Table B holds the same points as the rows below, measured another way and shuffled. Each row below is followed by which row of B it is.
(in the rows, 128 means zero)
B:
<34>: [143   4 115  61 145  88 100 162 128 215 170 116 110 141 119 137 177 105
 149 129 118 134  60 188 152 136  86 143 155 156 152  74 153 105 117  74
 131 148  80 129 120]
<45>: [114 149  95 108  80  95 130 133  59 153 146 123 125 170 152 106 137 113
 172 165 136 113 180 182 100 145 169 104 114 149 136 189  88 112 153 128
 108 147 112 119 148]
<74>: [128 149 114 160 104 116 145 142 107 153 146 116  93 127 157  96 119 120
 172 127 129  84 170 139 112 150 164 197 111 183 155 208  77  69 133  84
  93  90 137 144 130]
<78>: [123 126 128 153 128 130 113 158 122 163 145 119 121 159 132 117 131 151
 139 132 126 162 158 109 147 138 130 114 121 139 148 130  95 173 123 139
 116 154 133 116 159]
<5>: [ 55 121 105 132 134  69 124 125 200 174 173 150  76 184 200  47 126 160
 243 153 114 109 142 166 154 153 200  85 130 199 104 114  97 163 145 213
 113 204  30  79 164]
<18>: [148 157 111 154  88 129 136 156  43 154 167 155  97 165 159 107 135 127
 135 165 134 131 206 150  95 130 179 138 121 142 179 204 110 134 161 104
 123 157 151 115 143]
<77>: [142  95 166 112 143 119 117 160  95 131 137 122  83 179 136 132 132 153
 176 130 111 164 167 110  69 127 174 164 123 164 140 184  95 144  77 124
 171 139 131 149 156]
<54>: [152 143 131 141 125 129 111 146 108 136  93 141 157 147 115  99 138 149
 104 158 133 197 144 124 156 122 109  58 138 102 156  98  98 187 142 132
 105 150 157 117 150]
<29>: [117 135 173  97 157 120 101 137 150 149 102  86 130 164 128 100 171 131
 186 143 109  89 161 137 147 141 115 113 139 161 127  98 173 167 116 179
 110 144  90 103 167]
<69>: [153  76 179 102 135 133 106 151 127 201 160  69 123 130 111 111 156 100
 185 144 116  79 162 169 172 158 101 144 121 146 112 121 199  98  93 148
 111 137 127 108 159]
<50>: [131 130  91 129 114 114 127 136  92 156 180 143 124 164 136 120 148 121
 126 156 126 142 153 132 110 138 117  87 141 146 133 153 131 165 131 151
 114 145 125 116 145]
<65>: [141  89 166 153 129 135 115 167 118 148 105 147 117 145 130  96 138 141
 125 129 128 185 127 144 163 122 105  66 157 112 122 106  71 180 149  95
 117 139 146 116 158]
<8>: [124 129 111 136 137 115 118 172  81 176 183 120  90 179 162 137 164 138
 127 151 125 126 118 148 105 145 179 147 118 145 172 116 111 124 144  95
 145 174 109 107 167]
<21>: [143 129 126 111 131 140 116 145  86 115 155 149 143 160 106 138 151 115
 113 159 115 139 159 142 114 114  81  42 147 118  76 108 167 176 118 182
 130 144 116 114 151]
<73>: [107 144 111 115 135 115 116 137 118 140 141  99 112 146 130 130 141 121
 208 131 116  69 157 153 122 141 130  83 114 157 116 142 156 120 118 208
  99 126  86 107 150]
<39>: [133  98 190 145 110 162 129 169  71 169 150 132  97 172 147 127 154 124
 129 141 116 161 141 169 112 130 104 137 141 125  70 160 144 133 114 103
 108 132 122 121 164]
<13>: [140 134 134 164 125 111 121 149 125 143 185 139 129 142 147 108 140 125
 198 136 121  90 193 147 112 125 140  69 110 171  83 122 137 146 144 176
 131 143  89 108 154]
<7>: [ 98  94 131 161 121 100 106 146 149 151 171 137 101 164 138  68 125 148
 155 140 127 127 171 128 150 157 132  77 139 166 141 159  88 171 140 168
 115 152 120 126 148]
<68>: [113 122 129 147 127 120 103 156 109 130 192 154 139 157  93 105 144 123
 136 164 117 144 207 104  95 123  85  22 134 135 107 168 147 160 119 229
 103 126 148 149 143]
<47>: [144 130  77 133 128  95 111 182  87 137 155 189 109 147  96 128 166 119
  70 159 125 159 141 152 116 103  95  55 158 136 170 185 106 153 125  99
  92 120 139 154 151]
<3>: [162 145 148 146 116 149 141 155  70 148 133 123  98 160 143 145 125 134
 164 137 126 145 186 123  93 125 153 183 115 142 145 186 100 127 122  63
 123 111 163 144 150]
<67>: [147 110 141 138 125 131 109 159 109 206 161 100 120 145 120 105 156 119
 147 138 121 140 170 127 160 145 100 128 135 139 134 139 147 146 108 125
 105 145 140 111 161]
<72>: [148 117 168 151 125 147 116 161  86 154 109 124 122 127 114 114 140 138
 126 122 125 161 128 155 149 131 101 111 133 105 117 119 120 145 128 122
 124 149 157 124 149]
<43>: [150 160 131 136 110 132 118 150  50 160 128 144 116 162 114 129 135 147
 147 156 127 192 172 108  89 124 137  88 134 107 179 214  95 137 121 167
 104 121 170 151 160]
<79>: [105 135 125 139 104 109 105 140  98 122 154 155 113 181 118  89 117 156
 186 156 120 171 232  96 100 136 132  66 135 153 145 204 109 178 133 234
 120 151 152 145 135]
<41>: [144 151 112 116 107 105 128 147  77 152 129 125 136 146 123  99 148 116
 145 152 125 143 163 147 116 128 128  93 116 141 139 166 121 142 123 155
 102 127 135 126 143]
<61>: [101 157 117 125 121 119 120 150  82 172 183 133  96 186 141 133 142 146
 199 146 115 125 177 122  82 136 155  88 112 156 121 193 130 136 115 221
 116 153  95 122 160]

[127 132 131 131 134 132 132 133 189 132 130 133 178 126 130 127 155 124
 135 136 128 125 141 146 143 129 137 129 138 162 147 128 189 129 130 132
 128 128 126 128 169 130 220 166 130 154 127 129 120]	<79>
[134 123 124 138 130 138 121 129 151 176 120 135 129 140 130 128 143 149
 128 122 179 118 133 134 129 132 130 127 143 137 132 117 153 123 117 126
 140 143 145 127 155 132 152 123 140 129 132 137 131]	<73>
[203 145 151 129 136 131 129 156 167 133 130 178 132 129 129 165 159 125
 136 137 132 126 131 160 177 143 144 128 130 124 131 155 182 134 182 138
 132 125 131 134 147 131 221 128 126 137 128 133 129]	<18>
[137 125 135 129 129 128 137 133 133 125 151 137 137 121 134 127 129 119
 129 148 131 132 133 132 133 128 137 129 140 154 129 138 189 132 132 134
 144 126 130 127 134 140 222 130 130 145 123 132 126]	<43>
[164 154 138 141 128 155 121 141 153 170 137 154 131 138 152 133 141 135
 137 112 122 155 131 146 157 132 140 131 131 130 135 120 164 115 119 162
 137 222 131 127 130 139 154 112 128 128 131 135 169]	<39>
[137 123 164 137 147 131 125 136 148 144 131 143 125 143 136 134 133 136
 133 120 181 122 131 146 135 129 140 127 147 132 127 149 169 124 120 128
 133 138 139 132 132 122 202 128 126 143 136 127 128]	<41>
[119 143 112 141 146 115 126 121 154 121 109 149 126 162 129 142 147 147
 134 140 140 119 137 129 108 132 150 128 142 137 118 126 161 118 110 129
 136 190 120 131 123 119 186 144 132 127 134 121 137]	<21>
[116 160 138 123 127 133 135 130 168 125 142 136 141 124 132 146 138 112
 126 138 126 160 148 130 135 134 155 133 126 118 131 134 177 133 139 134
 121 166 134 132 144 137 105 136 122 133 126 129 128]	<65>
[181 129 192 140 133 135 126 162 179 151 128 137 121 134 137 144 161 141
 132 118 180 115 130 180 142 140 134 126 135 135 133 152 166 122 136 129
 146 149 124 135 158 132 235 124 131 149 133 131 130]	<45>
[127 129 146 142 138 128 127 125 145 152 126 146 128 144 132 132 140 133
 135 131 150 125 146 134 130 130 138 130 162 129 123 137 189 125 123 137
 134 132 156 130 128 172 147 130 138 142 133 131 154]	<67>
[106 133 114 138 138 149 134 124 154 126 120 141 184 162 124 133 149 148
 129 146 131 122 147 128 110 135 147 128 137 140 119 122 193 124 115 129
 133 149 123 128 152 125 221 146 132 152 133 131 134]	<68>
[160 119 120 141 140 144 125 136 164 143 114 172 135 151 129 144 182 149
 143 124 156 127 148 135 150 132 137 125 134 141 129 140 189 133 135 122
 137 143 124 125 154 118 152 121 141 139 130 146 138]	<13>
[134 129 133 148 139 129 126 131 128 165 121 151 133 130 126 129 135 162
 138 130 189 143 154 125 127 131 130 135 155 135 131 143 160 132 122 135
 139 129 163 132 127 218 134 123 149 133 149 143 169]	<69>
[145 135 137 145 137 123 124 132 166 136 125 145 119 149 134 149 165 137
 132 128 132 112 127 146 125 133 146 127 133 127 120 136 174 116 124 133
 136 145 133 132 137 129 203 135 126 136 138 126 129]	<50>
[101 147 132 123 146  97 134 125 149  98 132 141 127 125 118 140 142 111
 133 154 143 144 140 135 105 131 144 136 139 119 123 143 174 140 139 134
 120 123 133 134 144 129 146 159 121 144 128 118 122]	<54>
[153 117 126 139 130 147 129 132 170 183 130 149 126 140 138 130 170 148
 134 125 133 117 130 148 138 131 128 124 138 168 136 119 184 120 119 129
 154 153 127 127 152 129 209 122 135 143 131 134 136]	<61>
[131 123 134 156 133 143 122 122 156 188 126 135 121 162 159 142 148 194
 130 131 150 133 127 142 121 143 182 149 135 138 122 130 141 183 121 139
 188 157 156 140 118 202 173 124 154 127 165 162 154]	<34>
[177 123 122 139 130 132 126 138 252 219 125 155 126 136 132 155 222 140
 144 125 130 180 145 164 169 151 132 128 131 133 153 128 161 127 124 161
 134 132 128 128 166 134 145 131 129 129 128 133 153]	<5>
[130 126 133 131 142 135 125 129 166 164 127 134 134 133 130 125 132 148
 136 131 171 153 183 134 123 131 135 137 155 143 147 126 146 125 125 128
 133 135 220 128 147 135 133 131 134 130 135 129 139]	<29>
[122 131 136 136 125 159 141 140 195 153 145 129 160 128 131 131 159 117
 126 129 123 124 143 153 129 137 140 131 126 133 131 130 178 121 132 136
 125 131 133 130 184 143 135 140 122 140 129 137 124]	<7>
[117 136 137 131 127 122 131 130 147 163 131 143 132 127 131 126 153 117
 130 132 127 128 140 131 125 127 135 132 140 141 127 132 179 133 133 132
 130 131 132 131 144 141 121 140 127 136 128 130 134]	<78>
[166 120 139 132 131 155 148 137 130 217 149 135 161 125 189 131 129 127
 137 126 128 122 140 131 152 128 129 125 138 199 141 123 160 117 128 123
 139 161 132 126 154 156 132 117 137 131 126 141 131]	<77>
[177 137 128 143 129 128 130 131 154 185 141 171 130 139 138 142 177 147
 129 165 122 134 131 152 128 146 143 128 130 131 126 139 168 132 182 136
 174 139 131 130 134 146 154 128 132 126 131 143 143]	<8>
[187 134 153 130 146 155 137 143 119 158 149 135 135 111 151 133 124 107
 143 127 128 121 133 137 166 124 134 128 143 156 138 126 191 126 138 136
 132 153 140 125 153 147 140 115 125 133 127 137 130]	<3>
[190 115 159 132 132 196 123 160 137 167 156 126 142 116 142 130 121 117
 143  94 155 115 135 152 175 126 143 127 137 126 155 133 175 124 138 132
 132 114 140 126 160 136 142 101 127 143 126 151 121]	<74>
[135 149 125 137 131 164 127 128 149 144 150 147 148 188 135 133 140 134
 129 154 129 122 132 139 137 131 221 126 130 128 128 120 183 147 131 129
 134 162 119 129 130 132 216 123 130 134 128 140 132]	<47>
[114 130 131 118 132 123 131 129 126 132 142 144 136 129 122 128 124 128
 126 133 131 146 132 125 121 130 136 133 129 126 128 134 171 142 135 126
 139 144 133 130 129 161 116 137 131 130 122 136 143]	<72>
